Below are the code and all the weights of a small trained network. Each question names an input and a target symbol and asks about switching units off, where a switched-off unit gives its printed mean instead of its output.

import numpy as np


def w(rows, s, z=0):
    codes = np.array(rows[::2]) - 128.0
    scale = np.full(codes.shape[1], s)
    scale[-1] = z or s
    return codes * scale


def f(y):
    return np.maximum(y, 0)


def softmax(a):
    e = np.exp(a - a.max(-1, keepdims=True))
    return e / e.sum(-1, keepdims=True)


def log_softmax(a):
    a = a - a.max(-1, keepdims=True)
    return a - np.log(np.exp(a).sum(-1, keepdims=True))


def net(x, mask):
    ids = ['αβεηθξπσψ'.index(c) for c in x.split()]
    T = len(ids)
    res = E[ids] + P[:T]
    u = 0
    for l in range(2):
        r = res
        for j in range(3):
            rows = slice(3 * j, 3 * j + 3)
            q, k, v = (r @ M[l][rows].T for M in (Q, K, V))
            z = softmax(np.where(np.tri(T) > 0, q @ k.T / 3**0.5, -1e9)) @ v
            o = O[l][rows]
            res = res + np.where(mask[u + j], z, o[:, -1]) @ o[:, :-1]
        u += 3
        y = f(res @ A[l][:, :-1].T + A[l][:, -1])
        res = res + np.where(mask[u : u + 4], y, B[l][:, -1]) @ B[l][:, :-1]
        u += 4
    return log_softmax(res[-1] @ U[:, :-1].T + U[:, -1])


Q, K, V, O, A, B = {}, {}, {}, {}, {}, {}
E = w([
[126,82,120,120,120],'α',
[154,163,227,153,92],'β',
[160,117,165,75,127],'ε',
[163,160,99,192,85],'η',
[143,120,119,67,103],'θ',
[224,192,121,200,125],'ξ',
[171,122,118,100,168],'π',
[160,71,56,101,243],'σ',
[99,101,6,123,110],'ψ',
],0.023)
P = w([
[254,65,220,160,151],'0',
[212,131,135,93,157],'1',
[225,37,208,201,173],'2',
[200,179,90,129,176],'3',
[217,52,181,239,194],'4',
[161,178,91,81,156],'5',
[152,70,154,235,220],'6',
[206,138,74,87,112],'7',
[94,130,201,164,161],'8',
[164,169,77,52,128],'9',
[108,53,185,168,187],'10',
[177,194,52,84,147],'11',
[53,71,218,89,157],'12',
[236,243,86,102,228],'13',
],0.0068)
Q[0] = w([
[178,124,100,188,203],'0.h0',
[45,86,130,136,130],'0.h0',
[162,71,133,96,172],'0.h0',
[86,161,190,239,188],'0.h1',
[96,50,198,188,198],'0.h1',
[227,101,152,128,157],'0.h1',
[147,97,101,152,173],'0.h2',
[87,74,160,105,201],'0.h2',
[74,138,216,193,255],'0.h2',
],0.01)
K[0] = w([
[188,105,158,173,130],'0.h0',
[89,188,27,157,141],'0.h0',
[124,107,124,120,179],'0.h0',
[81,141,181,150,129],'0.h1',
[105,104,193,127,147],'0.h1',
[195,131,67,119,135],'0.h1',
[120,101,70,47,129],'0.h2',
[160,120,108,155,87],'0.h2',
[248,245,86,160,209],'0.h2',
],0.011)
V[0] = w([
[147,160,75,154,184],'0.h0',
[136,119,88,173,108],'0.h0',
[95,169,78,97,70],'0.h0',
[236,148,164,130,229],'0.h1',
[2,68,214,171,135],'0.h1',
[226,201,62,114,155],'0.h1',
[89,101,108,69,120],'0.h2',
[102,134,152,139,60],'0.h2',
[166,28,104,90,117],'0.h2',
],0.0075)
O[0] = w([
[207,102,106,174,185,129],'0.h0',
[140,164,171,71,42,117],'0.h0',
[128,162,83,219,111,52],'0.h0',
[151,102,87,122,47,254],'0.h1',
[237,92,145,254,78,11],'0.h1',
[114,128,211,65,75,229],'0.h1',
[108,176,116,108,105,89],'0.h2',
[20,151,76,143,222,87],'0.h2',
[124,96,141,55,106,170],'0.h2',
],0.007,0.0097)
A[0] = w([
[139,134,3,71,75,92],'0.n0',
[101,75,46,40,153,242],'0.n1',
[114,94,21,43,169,5],'0.n2',
[134,26,55,186,35,227],'0.n3',
],0.0072,0.0027)
B[0] = w([
[26,145,92,149,135,191],'0.n0',
[172,130,158,166,204,252],'0.n1',
[180,247,143,191,61,208],'0.n2',
[32,135,11,173,116,153],'0.n3',
],0.011,0.013)
Q[1] = w([
[147,103,81,126,94],'1.h0',
[104,102,64,99,171],'1.h0',
[164,56,47,137,183],'1.h0',
[189,193,130,189,99],'1.h1',
[129,136,110,180,67],'1.h1',
[125,211,85,76,130],'1.h1',
[199,91,97,177,76],'1.h2',
[254,144,81,200,212],'1.h2',
[92,109,186,171,146],'1.h2',
],0.0097)
K[1] = w([
[106,108,158,161,49],'1.h0',
[99,162,119,154,143],'1.h0',
[207,87,98,83,68],'1.h0',
[204,179,217,76,76],'1.h1',
[171,96,125,144,29],'1.h1',
[186,147,196,197,199],'1.h1',
[207,78,210,214,58],'1.h2',
[186,2,199,214,121],'1.h2',
[81,125,53,174,114],'1.h2',
],0.0065)
V[1] = w([
[161,101,155,102,117],'1.h0',
[161,31,254,148,124],'1.h0',
[127,90,95,128,91],'1.h0',
[94,99,79,66,67],'1.h1',
[146,47,118,177,129],'1.h1',
[108,160,74,130,146],'1.h1',
[105,75,95,123,119],'1.h2',
[112,202,107,86,98],'1.h2',
[125,161,107,100,111],'1.h2',
],0.011)
O[1] = w([
[80,120,164,70,115,128],'1.h0',
[67,114,120,125,79,34],'1.h0',
[87,152,59,181,167,40],'1.h0',
[78,166,95,193,196,1],'1.h1',
[129,136,125,173,169,16],'1.h1',
[85,123,148,124,99,86],'1.h1',
[119,126,178,131,151,20],'1.h2',
[85,142,49,214,132,202],'1.h2',
[2,110,109,165,174,160],'1.h2',
],0.0062,0.0088)
A[1] = w([
[122,6,156,91,130,103],'1.n0',
[89,45,85,138,108,101],'1.n1',
[111,107,85,8,205,104],'1.n2',
[92,106,182,134,120,4],'1.n3',
],0.013,0.0028)
B[1] = w([
[103,110,226,152,134,236],'1.n0',
[180,61,91,95,140,169],'1.n1',
[50,212,91,215,177,254],'1.n2',
[61,232,89,254,96,159],'1.n3',
],0.01,0.007)
U = w([
[105,68,121,153,178,152],'α',
[137,139,134,230,78,16],'β',
[79,124,169,76,166,180],'ε',
[31,158,131,189,153,58],'η',
[103,153,71,143,82,220],'θ',
[59,210,74,187,83,1],'ξ',
[75,187,110,84,109,228],'π',
[126,158,113,2,36,57],'σ',
[188,142,106,176,165,104],'ψ',
],0.011,0.0056)

Each question gives the input, a string of symbols that net reads in full, and the target symbol t.
The units are the heads (3 rows each of Q, K, V and O) and the neurons (one row each of A and B). Each row of codes is followed by its name. A weight is (code - 128) times the scale printed after its matrix; where a second scale follows, it is the last column's (O, A, B and U).
mask holds one flag per unit, layer by layer, with each layer's heads first. A switched-off unit (its flag False) gives its mean, the last column of its rows in O or B, instead of its output. The means were averaged over made-up inputs and are rounded, as every weight is.
A unit's drop is (log p(t) with every unit on - log p(t) with that unit switched off) / (log p(t) with every unit on - log p(t) with every unit switched off).
The circuit of an input: a set's keep is (log p(t) with only the set's units on - log p(t) with every unit switched off) / (log p(t) with every unit on - log p(t) with every unit switched off). Starting from the 12 units with the biggest drops (on a tie, the unit counted first), units are removed one at a time, each time the one whose removal leaves the highest keep (on an exact tie, the one counted first), for as long as the keep stays at least 0.8.
circuit, biggest first: the units of the circuit, biggest drop first
k most important neurons: the k neurons with the biggest drops, biggest first
k most important neurons of layer l: the k neurons of layer l with the biggest drops, biggest first
which heads matter: for each layer, one digit per head in row order, 1 if its drop is at least 0.15 and else 0, layers parted by /
input α η π ψ η ε ξ ξ, target π: which heads matter	010 / 000
input β β σ ξ ξ ε β α β σ π π β η, target π: circuit, biggest first	0.h1
input σ σ β σ π π, target σ: circuit, biggest first	0.n2, 0.n1, 1.h1
input ξ α θ ξ, target ξ: which heads matter	010 / 011
input π π ε π π, target ε: which heads matter	000 / 100
input σ β β ξ β β, target ξ: 2 most important neurons of layer 0	0.n1, 0.n2
input β η β σ η, target θ: 3 most important neurons of layer 0	0.n3, 0.n1, 0.n2
input ξ η ψ ε η π β β ψ β, target ψ: circuit, biggest first	1.h0, 0.n0, 0.n3
input ε β ε ξ β π ε β β ψ β η, target ψ: circuit, biggest first	1.h0, 0.n0, 0.h1, 1.h1
input π β π ξ α β σ π σ ε α ψ, target ψ: which heads matter	000 / 100
input β β η ψ η π, target ψ: 3 most important neurons	0.n0, 0.n2, 1.n2
input ε η θ π σ β, target σ: which heads matter	010 / 000
input ε π ε π ε β β ε α θ ψ β, target ψ: 2 most important neurons	0.n0, 0.n3
input σ π ε, target η: circuit, biggest first	1.n2, 0.n2
input η ψ β ξ ε σ η, target θ: 2 most important neurons of layer 0	0.n1, 0.n3
input σ β π β η π θ ξ ψ, target ξ: which heads matter	001 / 000
input σ θ π α π, target ε: which heads matter	100 / 101
input π θ β α ε θ π β ε ψ σ ε, target ψ: circuit, biggest first	0.n0, 1.h0, 0.h2, 0.h1
input ψ ψ π ξ ψ ε, target ψ: which heads matter	100 / 100
input ψ ε β ε ε ξ α ξ α β α ξ α σ, target σ: which heads matter	010 / 010
input θ β β π β η, target π: circuit, biggest first	0.h1, 0.n2
input ε θ β θ β ψ ε π, target ψ: 2 most important neurons	0.n2, 0.n0
input π α θ π β β ε θ ε ξ ξ θ, target ξ: which heads matter	010 / 001
